Here is a tiny trained network, its code and every weight. The questions are about switching its units off for an input and a class, where a switched-off unit gives its printed mean instead of its output.

import numpy as np


def w(rows, s, z=0):
    codes = np.array(rows[::2]) - 128.0
    scale = np.full(codes.shape[1], s)
    scale[-1] = z or s
    return codes * scale


def f(y):
    return np.maximum(y, 0)


def log_softmax(a):
    a = a - a.max(-1, keepdims=True)
    return a - np.log(np.exp(a).sum(-1, keepdims=True))


def net(x, mask):
    res = np.array(x, float).reshape(1, 8) / 4 @ E
    y = f(res @ A[0][:, :-1].T + A[0][:, -1])
    res = res + np.where(mask, y, B[0][:, -1]) @ B[0][:, :-1]
    return log_softmax(res[-1] @ U[:, :-1].T + U[:, -1])


A, B = {}, {}
E = w([
[70,61,211,201,101,168,105],'x0',
[128,198,203,48,186,226,74],'x1',
[135,119,118,104,92,207,254],'x2',
[130,127,127,127,131,130,129],'x3',
[71,201,206,115,106,58,182],'x4',
[122,131,128,133,131,129,132],'x5',
[153,160,134,218,194,144,160],'x6',
[138,129,133,141,133,131,130],'x7',
],0.0084)
A[0] = w([
[51,63,191,177,97,174,90,110],'neuron 0',
[136,112,117,113,87,243,255,127],'neuron 1',
[126,152,115,171,170,100,38,253],'neuron 2',
[77,175,154,138,98,61,166,97],'neuron 3',
[115,182,199,68,184,197,101,25],'neuron 4',
[159,177,133,233,239,149,170,248],'neuron 5',
[179,66,65,133,174,187,103,31],'neuron 6',
[131,198,178,79,170,222,75,32],'neuron 7',
[70,214,197,120,131,77,187,78],'neuron 8',
[205,221,25,51,158,81,129,102],'neuron 9',
],0.0075,0.0031)
B[0] = w([
[156,108,188,124,232,108,207,231],'neuron 0',
[129,254,166,125,115,36,98,254],'neuron 1',
[90,201,155,80,88,104,116,241],'neuron 2',
[202,79,95,179,120,171,92,196],'neuron 3',
[76,94,61,216,125,128,138,210],'neuron 4',
[57,93,127,16,50,159,143,251],'neuron 5',
[219,155,133,141,116,164,19,200],'neuron 6',
[93,106,28,211,111,86,167,217],'neuron 7',
[240,85,138,181,70,227,42,209],'neuron 8',
[129,65,190,124,221,150,197,252],'neuron 9',
],0.0076,0.0071)
U = w([
[241,123,117,174,102,218,59,2],'0',
[76,91,2,215,111,65,180,114],'1',
[133,98,209,125,247,124,201,44],'2',
[106,252,154,110,110,40,102,113],'3',
[72,107,119,61,64,156,138,252],'4',
[106,121,127,107,111,128,139,224],'5',
],0.0096,0.0035)

Each question gives the input, the list of numbers given to net, and the class t.
The units are the neurons (one row each of A and B). Each row of codes is followed by its name. A weight is (code - 128) times the scale printed after its matrix; where a second scale follows, it is the last column's (A, B and U).
mask holds one flag per neuron, in row order. A switched-off neuron (its flag False) gives its mean, the last column of its row in B, instead of its output. The means were averaged over made-up inputs and are rounded, as every weight is.
A unit's drop is (log p(t) with every unit on - log p(t) with that unit switched off) / (log p(t) with every unit on - log p(t) with every unit switched off).
The circuit of an input: a set's keep is (log p(t) with only the set's units on - log p(t) with every unit switched off) / (log p(t) with every unit on - log p(t) with every unit switched off). Starting from all 10 units, units are removed one at a time, each time the one whose removal leaves the highest keep (on an exact tie, the one counted first), for as long as the keep stays at least 0.8.
units of the circuit, in order: the units of the circuit, biggest drop first
unit that matters most: the unit with the biggest drop
top k neurons: the k neurons with the biggest drops, biggest first
drop when u is switched off: that unit's drop, to one decimal
input [-7,-3,5,7,-5,-7,-4,0], class 2: units of the circuit, in order -> [neuron 9]
input [2,8,7,-7,3,-7,4,-6], class 1: units of the circuit, in order -> [neuron 7; neuron 4]
input [6,-5,7,-8,-6,7,4,-8], class 5: units of the circuit, in order -> [neuron 1; neuron 7]
input [-2,-6,-3,-7,8,-8,-6,5], class 0: units of the circuit, in order -> [neuron 8; neuron 3]
input [8,-5,-1,0,-7,-4,8,-5], class 2: top 2 neurons -> [neuron 0; neuron 8]
input [1,8,5,5,-1,7,-2,8], class 1: units of the circuit, in order -> [neuron 7; neuron 4]
input [6,-1,4,4,7,2,-5,-4], class 0: units of the circuit, in order -> [neuron 8; neuron 3]
input [-6,-7,2,-2,-2,-4,8,-6], class 4: units of the circuit, in order -> [neuron 5; neuron 7]
input [1,-3,7,1,7,-1,3,4], class 0: top 2 neurons -> [neuron 8; neuron 3]
input [-8,7,-1,-3,-3,4,-8,-6], class 2: top 2 neurons -> [neuron 9; neuron 5]
input [6,1,8,6,-7,-2,-1,-7], class 3: top 2 neurons -> [neuron 1; neuron 8]
input [6,1,2,3,-5,-1,5,7], class 5: top 3 neurons -> [neuron 5; neuron 9; neuron 8]
input [5,5,8,3,6,-6,2,-2], class 3: top 3 neurons -> [neuron 1; neuron 9; neuron 6]
input [0,0,0,-1,3,-5,1,-1], class 0: top 2 neurons -> [neuron 1; neuron 8]
input [-5,-5,-5,-3,7,4,-4,-8], class 5: unit that matters most -> neuron 6
input [0,-1,-8,8,-7,-2,-1,6], class 3: top 3 neurons -> [neuron 2; neuron 8; neuron 3]
input [5,0,7,1,-4,-3,8,3], class 4: top 3 neurons -> [neuron 5; neuron 9; neuron 2]
input [0,8,-8,2,-3,-2,-2,-2], class 1: top 3 neurons -> [neuron 7; neuron 4; neuron 1]
input [-6,-3,2,-5,-7,7,-6,7], class 0: drop when neuron 5 is switched off -> 0.3
input [1,-4,6,2,-7,8,-4,-3], class 0: drop when neuron 5 is switched off -> 0.4
